Below is a small trained network, with its code and all its weights. Each question gives an input and a target symbol and asks what happens when units are switched off, that is, made to give their printed mean instead of their output.

import numpy as np


def w(rows, s, z=0):
    codes = np.array(rows[::2]) - 128.0
    scale = np.full(codes.shape[1], s)
    scale[-1] = z or s
    return codes * scale


def f(y):
    return np.maximum(y, 0)


def softmax(a):
    e = np.exp(a - a.max(-1, keepdims=True))
    return e / e.sum(-1, keepdims=True)


def log_softmax(a):
    a = a - a.max(-1, keepdims=True)
    return a - np.log(np.exp(a).sum(-1, keepdims=True))


def net(x, mask):
    ids = ['βδεζηθπστφψ'.index(c) for c in x.split()]
    T = len(ids)
    res = E[ids] + P[:T]
    u = 0
    for l in range(2):
        r = res
        for j in range(2):
            rows = slice(3 * j, 3 * j + 3)
            q, k, v = (r @ M[l][rows].T for M in (Q, K, V))
            z = softmax(np.where(np.tri(T) > 0, q @ k.T / 3**0.5, -1e9)) @ v
            o = O[l][rows]
            res = res + np.where(mask[u + j], z, o[:, -1]) @ o[:, :-1]
        u += 2
        y = f(res @ A[l][:, :-1].T + A[l][:, -1])
        res = res + np.where(mask[u : u + 4], y, B[l][:, -1]) @ B[l][:, :-1]
        u += 4
    return log_softmax(res[-1] @ U[:, :-1].T + U[:, -1])


Q, K, V, O, A, B = {}, {}, {}, {}, {}, {}
E = w([
[83,110,60,23,186],'β',
[129,92,194,174,173],'δ',
[114,46,165,72,85],'ε',
[81,125,152,15,6],'ζ',
[104,161,219,102,103],'η',
[68,165,102,195,121],'θ',
[150,128,193,142,170],'π',
[134,196,151,114,102],'σ',
[128,80,146,217,160],'τ',
[156,92,150,113,177],'φ',
[161,178,157,194,125],'ψ',
],0.019)
P = w([
[100,137,181,130,120],'0',
[57,136,190,117,153],'1',
[69,158,185,134,172],'2',
[67,122,181,81,140],'3',
[85,169,168,143,176],'4',
[92,168,161,137,181],'5',
[84,164,202,123,165],'6',
[84,186,179,146,184],'7',
[82,171,165,146,185],'8',
[74,210,149,181,202],'9',
[78,191,171,162,192],'10',
[34,254,115,203,205],'11',
],0.0051)
Q[0] = w([
[141,174,39,118,135],'L0H1',
[49,193,181,124,169],'L0H1',
[230,121,118,101,104],'L0H1',
[91,64,124,112,79],'L0H2',
[255,155,121,97,199],'L0H2',
[214,112,70,106,81],'L0H2',
],0.009)
K[0] = w([
[187,117,188,130,77],'L0H1',
[82,92,95,88,199],'L0H1',
[118,90,150,187,95],'L0H1',
[111,107,114,148,60],'L0H2',
[166,129,141,75,153],'L0H2',
[146,156,110,107,4],'L0H2',
],0.014)
V[0] = w([
[2,119,125,171,195],'L0H1',
[174,73,128,47,140],'L0H1',
[162,165,155,147,161],'L0H1',
[118,116,149,171,42],'L0H2',
[136,101,111,57,66],'L0H2',
[104,142,134,182,130],'L0H2',
],0.008)
O[0] = w([
[28,150,105,221,255,254],'L0H1',
[253,33,80,91,174,122],'L0H1',
[148,158,52,125,154,109],'L0H1',
[203,131,74,91,96,137],'L0H2',
[163,178,141,150,162,38],'L0H2',
[158,104,128,123,75,186],'L0H2',
],0.0073,0.0065)
A[0] = w([
[217,126,119,164,100,1],'L0N1',
[76,83,143,185,173,83],'L0N2',
[153,108,1,199,111,116],'L0N3',
[132,118,113,216,24,112],'L0N4',
],0.0071,0.004)
B[0] = w([
[92,211,83,176,62,128],'L0N1',
[152,2,117,151,137,254],'L0N2',
[128,144,199,63,205,165],'L0N3',
[53,110,40,113,46,170],'L0N4',
],0.0083,0.0069)
Q[1] = w([
[206,248,154,212,105],'L1H1',
[139,120,144,122,172],'L1H1',
[213,154,161,91,144],'L1H1',
[146,137,26,103,123],'L1H2',
[141,168,200,162,184],'L1H2',
[113,109,96,172,170],'L1H2',
],0.011)
K[1] = w([
[122,151,142,227,1],'L1H1',
[189,70,198,143,99],'L1H1',
[192,137,106,171,115],'L1H1',
[168,117,206,201,54],'L1H2',
[168,173,53,121,184],'L1H2',
[132,145,134,162,228],'L1H2',
],0.0097)
V[1] = w([
[221,140,11,124,205],'L1H1',
[101,183,62,109,176],'L1H1',
[127,132,144,36,151],'L1H1',
[111,105,31,2,153],'L1H2',
[40,133,103,78,142],'L1H2',
[202,110,32,168,86],'L1H2',
],0.006)
O[1] = w([
[145,156,125,217,201,43],'L1H1',
[145,192,62,131,139,148],'L1H1',
[94,167,104,91,218,146],'L1H1',
[32,162,1,91,137,133],'L1H2',
[179,151,27,38,184,248],'L1H2',
[11,67,79,133,60,2],'L1H2',
],0.0074,0.0052)
A[1] = w([
[143,132,110,108,18,100],'L1N1',
[154,95,189,138,49,195],'L1N2',
[156,235,142,112,127,164],'L1N3',
[137,171,254,83,162,2],'L1N4',
],0.009,0.0043)
B[1] = w([
[168,152,125,173,38,180],'L1N1',
[146,120,178,136,76,254],'L1N2',
[120,122,3,136,119,178],'L1N3',
[70,179,143,97,158,210],'L1N4',
],0.012,0.0049)
U = w([
[176,56,121,17,122,227],'β',
[156,237,106,84,124,147],'δ',
[149,209,214,121,187,119],'ε',
[170,209,152,179,126,212],'ζ',
[135,170,135,149,203,177],'η',
[137,91,183,157,168,2],'θ',
[10,110,71,142,125,251],'π',
[76,236,165,64,141,59],'σ',
[160,2,102,175,131,2],'τ',
[155,145,30,51,195,64],'φ',
[177,162,85,3,98,36],'ψ',
],0.0085,0.0057)

Each question gives the input, a string of symbols that net reads in full, and the target symbol t.
The units are the heads (3 rows each of Q, K, V and O) and the neurons (one row each of A and B). Each row of codes is followed by its name. A weight is (code - 128) times the scale printed after its matrix; where a second scale follows, it is the last column's (O, A, B and U).
mask holds one flag per unit, layer by layer, with each layer's heads first. A switched-off unit (its flag False) gives its mean, the last column of its rows in O or B, instead of its output. The means were averaged over made-up inputs and are rounded, as every weight is.
A unit's drop is (log p(t) with every unit on - log p(t) with that unit switched off) / (log p(t) with every unit on - log p(t) with every unit switched off).
The circuit of an input: a set's keep is (log p(t) with only the set's units on - log p(t) with every unit switched off) / (log p(t) with every unit on - log p(t) with every unit switched off). Starting from all 12 units, units are removed one at a time, each time the one whose removal leaves the highest keep (on an exact tie, the one counted first), for as long as the keep stays at least 0.8.
circuit, biggest first: the units of the circuit, biggest drop first
k most important neurons: the k neurons with the biggest drops, biggest first
top k neurons in layer l: the k neurons of layer l with the biggest drops, biggest first
heads that matter: for each layer, one digit per head in row order, 1 if its drop is at least 0.15 and else 0, layers parted by /
drop of u: that unit's drop, to one decimal
input π ε σ η, target σ: circuit, biggest first => L1N4, L0N2
input θ π θ θ ε θ τ, target τ: circuit, biggest first => L0N2, L1N4
input β ε θ τ τ θ ζ ε, target π: circuit, biggest first => L0H1, L1H2
input ψ θ θ ζ, target ψ: heads that matter => 00 / 11
input θ φ π π ε β θ π ε σ, target φ: circuit, biggest first => L1H2, L0H2, L1N3
input η θ β π, target φ: top neuron in layer 1 => L1N2
input η ε θ ε τ τ, target τ: heads that matter => 00 / 01
input θ β π σ, target φ: circuit, biggest first => L1H2, L1N3, L0H2
input π η η θ ε β ε ψ δ φ, target φ: heads that matter => 01 / 01
input ε η θ π, target ε: circuit, biggest first => L1H2, L1N4, L0H1
input η η θ β ε, target φ: top 2 neurons in layer 0 => L0N4, L0N2
input τ ψ β θ, target φ: heads that matter => 10 / 11
input θ τ η, target σ: circuit, biggest first => L1N4, L0H1
input θ ε ψ π, target ε: circuit, biggest first => L1H2, L0H1
input θ θ ψ φ β θ ζ π δ, target φ: circuit, biggest first => L1H2
input η θ ε θ θ τ θ β ψ ζ, target φ: 2 most important neurons => L1N3, L0N2
input θ ε η θ, target β: circuit, biggest first => L1H1, L0H1, L1H2
input β θ φ ψ θ θ ζ, target φ: heads that matter => 10 / 11
input θ η ζ ψ η π ψ θ π δ, target θ: heads that matter => 01 / 11
input ψ π δ σ π θ θ θ β ψ, target π: heads that matter => 00 / 01
input β ψ θ θ θ, target η: circuit, biggest first => L1H1, L0H1
input β ζ σ θ, target φ: top neuron in layer 0 => L0N3
input ψ θ β ε ε η, target φ: circuit, biggest first => L1H2, L0H1
input β θ ψ ε η, target φ: circuit, biggest first => L1H2, L1N3, L0H2
input θ π ψ θ δ, target θ: heads that matter => 10 / 11
input ε ε ψ θ π θ ψ σ ε ζ, target ψ: 2 most important neurons => L0N2, L1N1
input β ζ σ θ θ θ ε σ δ, target φ: top neuron in layer 1 => L1N2
input θ θ τ π β ε, target φ: 2 most important neurons => L0N4, L1N2
input ε θ ε β ψ π τ ψ ψ ε φ, target φ: drop of L1H2 => 0.9
input θ ψ θ ε ε ψ ε θ, target β: drop of L0H1 => 0.6
